Below are the code and all the weights of a small trained network. Each question names an input and a class and asks about switching units off, where a switched-off unit gives its printed mean instead of its output.

import numpy as np


def w(rows, s, z=0):
    codes = np.array(rows[::2]) - 128.0
    scale = np.full(codes.shape[1], s)
    scale[-1] = z or s
    return codes * scale


def norm(h):
    return h / np.sqrt((h * h).mean(-1, keepdims=True) + 1e-5)


def f(y):
    return y / 2 * (1 + np.tanh(0.7978845608 * (y + 0.044715 * y**3)))


def log_softmax(a):
    a = a - a.max(-1, keepdims=True)
    return a - np.log(np.exp(a).sum(-1, keepdims=True))


def net(x, mask):
    res = np.array(x, float).reshape(1, 8) / 4 @ E
    u = 0
    for l in range(3):
        y = f(norm(res) @ A[l][:, :-1].T + A[l][:, -1])
        res = res + np.where(mask[u : u + 10], y, B[l][:, -1]) @ B[l][:, :-1]
        u += 10
    return log_softmax(norm(res)[-1] @ U[:, :-1].T + U[:, -1])


A, B = {}, {}
E = w([
[31,116,99,82,95,166,109,130,241,173,167],'x0',
[191,100,139,127,78,116,139,110,156,180,89],'x1',
[137,146,200,142,133,149,145,160,183,82,81],'x2',
[129,126,129,127,125,128,128,127,127,125,128],'x3',
[149,163,112,57,173,128,121,61,141,115,80],'x4',
[136,2,120,147,217,160,127,113,146,127,125],'x5',
[164,187,111,230,185,90,49,82,181,141,142],'x6',
[57,112,112,174,114,113,128,104,110,141,54],'x7',
],0.0073)
A[0] = w([
[254,118,155,78,103,122,135,140,179,148,210,79],'0.n0',
[178,101,127,137,71,132,125,93,143,184,96,67],'0.n1',
[34,147,127,124,167,138,89,120,80,43,169,6],'0.n2',
[127,140,158,192,82,121,121,137,135,120,178,195],'0.n3',
[129,124,86,120,129,119,117,90,71,192,180,57],'0.n4',
[99,177,150,145,176,199,110,123,94,99,170,42],'0.n5',
[125,164,124,78,123,132,98,109,120,111,102,124],'0.n6',
[130,118,208,147,117,119,127,157,197,71,73,53],'0.n7',
[44,144,123,126,97,176,141,108,188,142,153,128],'0.n8',
[102,98,99,188,51,139,136,68,126,135,37,53],'0.n9',
],0.0086,0.0023)
B[0] = w([
[16,160,179,133,179,157,95,100,85,135,149,254],'0.n0',
[187,81,203,84,97,72,112,129,141,224,140,194],'0.n1',
[210,112,255,50,120,114,90,119,118,225,167,179],'0.n2',
[198,151,76,132,147,145,103,183,119,159,116,220],'0.n3',
[100,124,163,100,137,19,107,179,126,30,105,181],'0.n4',
[127,123,182,134,97,131,115,125,138,179,71,155],'0.n5',
[163,128,95,148,117,138,111,97,142,103,84,167],'0.n6',
[109,129,139,84,143,31,120,190,138,88,147,201],'0.n7',
[162,142,128,148,141,99,188,87,148,123,200,250],'0.n8',
[33,184,186,109,203,178,85,103,68,132,195,219],'0.n9',
],0.0095,0.0042)
A[1] = w([
[158,202,134,111,110,155,142,155,124,136,163,118],'1.n0',
[132,138,119,84,151,130,126,58,147,88,69,91],'1.n1',
[138,217,110,125,83,127,136,117,103,154,139,34],'1.n2',
[87,86,35,101,109,38,85,117,91,134,137,2],'1.n3',
[167,45,122,126,205,180,98,144,152,120,153,66],'1.n4',
[99,118,140,79,62,183,255,114,92,128,109,10],'1.n5',
[143,142,163,153,139,168,141,143,110,104,179,114],'1.n6',
[92,82,120,217,86,129,139,222,118,155,148,149],'1.n7',
[168,131,182,153,167,135,161,95,67,93,110,35],'1.n8',
[74,120,87,78,113,123,171,177,107,135,93,96],'1.n9',
],0.0095,0.0035)
B[1] = w([
[62,67,122,129,105,109,119,69,113,108,55,252],'1.n0',
[185,175,45,17,185,194,191,169,110,254,75,194],'1.n1',
[131,83,152,107,32,164,131,146,146,81,39,219],'1.n2',
[158,156,147,99,149,66,120,155,152,38,176,168],'1.n3',
[71,112,110,115,12,103,86,117,107,99,34,238],'1.n4',
[219,94,156,215,181,213,41,136,134,87,160,254],'1.n5',
[74,153,63,81,138,133,162,106,58,232,95,207],'1.n6',
[174,137,51,4,209,112,155,99,91,203,74,250],'1.n7',
[82,122,133,160,51,109,198,112,173,162,206,238],'1.n8',
[150,109,102,159,151,104,68,165,109,100,165,175],'1.n9',
],0.0079,0.0034)
A[2] = w([
[141,148,87,146,114,80,155,121,169,112,137,115],'2.n0',
[58,197,156,97,156,188,122,90,99,114,111,103],'2.n1',
[125,166,188,147,145,116,150,95,59,141,116,86],'2.n2',
[101,58,78,124,44,153,116,119,162,81,55,201],'2.n3',
[82,48,130,136,195,104,147,64,120,130,111,96],'2.n4',
[194,142,121,196,132,101,254,106,37,96,117,86],'2.n5',
[148,73,147,87,151,160,165,197,41,90,194,134],'2.n6',
[147,186,61,218,165,107,23,96,174,152,117,4],'2.n7',
[104,121,42,122,124,181,174,100,254,126,207,41],'2.n8',
[105,184,164,141,196,120,227,249,213,84,67,95],'2.n9',
],0.0078,0.003)
B[2] = w([
[159,110,147,162,114,146,120,141,127,136,139,131],'2.n0',
[61,80,74,198,157,93,91,181,60,137,140,197],'2.n1',
[60,105,152,99,133,210,155,145,187,101,191,204],'2.n2',
[138,164,95,224,79,55,109,184,120,132,84,168],'2.n3',
[98,243,154,122,25,121,116,174,119,77,68,186],'2.n4',
[82,95,82,178,67,98,197,80,255,205,229,173],'2.n5',
[174,168,134,175,170,157,97,94,189,91,93,254],'2.n6',
[180,42,168,142,166,241,131,154,130,31,114,189],'2.n7',
[127,117,97,191,76,95,224,117,137,167,170,183],'2.n8',
[171,79,102,85,135,59,131,128,60,69,193,164],'2.n9',
],0.0089,0.005)
U = w([
[110,105,95,182,62,132,213,90,205,157,212,178],'0',
[229,91,141,199,179,227,70,131,147,56,113,211],'1',
[19,146,145,124,162,181,111,131,70,109,151,234],'2',
[171,127,157,74,145,6,129,154,119,35,167,8],'3',
[122,148,107,145,16,100,94,145,105,112,25,32],'4',
[144,103,245,77,113,159,102,99,135,196,128,37],'5',
[186,142,16,80,188,155,160,118,87,208,92,187],'6',
],0.014,0.0017)

Each question gives the input, the list of numbers given to net, and the class t.
The units are the neurons (one row each of A and B). Each row of codes is followed by its name. A weight is (code - 128) times the scale printed after its matrix; where a second scale follows, it is the last column's (A, B and U).
mask holds one flag per neuron, layer by layer. A switched-off neuron (its flag False) gives its mean, the last column of its row in B, instead of its output. The means were averaged over made-up inputs and are rounded, as every weight is.
A unit's drop is (log p(t) with every unit on - log p(t) with that unit switched off) / (log p(t) with every unit on - log p(t) with every unit switched off).
The circuit of an input: a set's keep is (log p(t) with only the set's units on - log p(t) with every unit switched off) / (log p(t) with every unit on - log p(t) with every unit switched off). Starting from the 12 units with the biggest drops (on a tie, the unit counted first), units are removed one at a time, each time the one whose removal leaves the highest keep (on an exact tie, the one counted first), for as long as the keep stays at least 0.8.
units of the circuit, in order: the units of the circuit, biggest drop first
unit that matters most: the unit with the biggest drop
top k neurons: the k neurons with the biggest drops, biggest first
k most important neurons of layer l: the k neurons of layer l with the biggest drops, biggest first
input [-2,-8,-8,5,2,5,-5,-6], class 3: unit that matters most : 0.n4
input [2,6,8,-8,0,-2,7,-2], class 3: top 2 neurons : (0.n7 2.n9)
input [-6,-8,6,-4,3,3,6,0], class 5: top 2 neurons : (0.n2 0.n5)
input [-6,-7,-6,8,-2,6,2,6], class 5: 2 most important neurons of layer 2 : (2.n1 2.n3)
input [3,-2,3,-4,-6,8,6,-6], class 4: units of the circuit, in order : (1.n4 2.n3)
input [1,-6,6,-7,-7,-8,0,0], class 4: top 3 neurons : (1.n0 1.n2 0.n4)
input [4,2,-7,0,-7,-8,-6,-5], class 4: 3 most important neurons of layer 1 : (1.n2 1.n0 1.n1)
input [-8,6,-8,-4,5,7,-6,5], class 0: units of the circuit, in order : (2.n5 1.n8)
input [2,8,-2,8,2,-2,7,5], class 5: top 4 neurons : (0.n1 0.n9 1.n5 2.n6)
input [-2,-4,0,7,1,-4,5,-2], class 1: top 4 neurons : (1.n4 2.n7 0.n3 2.n4)
input [8,-3,-6,6,2,-6,-2,4], class 0: top 2 neurons : (0.n8 2.n8)
input [7,-4,3,8,5,6,7,-4], class 0: 2 most important neurons of layer 2 : (2.n8 2.n6)
input [1,6,-4,7,6,4,-2,-2], class 5: top 4 neurons : (0.n1 0.n0 1.n0 1.n7)
input [3,-2,2,5,4,1,-2,0], class 6: unit that matters most : 1.n1
input [-6,2,-3,-7,6,-6,8,0], class 1: top 2 neurons : (2.n7 0.n8)
input [4,2,2,0,4,4,-2,-2], class 0: top 4 neurons : (2.n8 0.n8 1.n0 0.n3)
input [-7,7,2,2,4,2,-1,-8], class 2: 2 most important neurons of layer 0 : (0.n0 0.n8)
input [8,-6,1,-5,-5,-8,-8,-5], class 0: top 2 neurons : (0.n8 2.n8)
input [4,7,-8,-4,-5,8,4,6], class 3: units of the circuit, in order : (0.n4 1.n3)
input [8,5,-6,-4,6,0,-1,-5], class 0: units of the circuit, in order : (2.n8)
input [6,6,8,-5,-6,7,-2,5], class 3: units of the circuit, in order : (0.n7 2.n9)
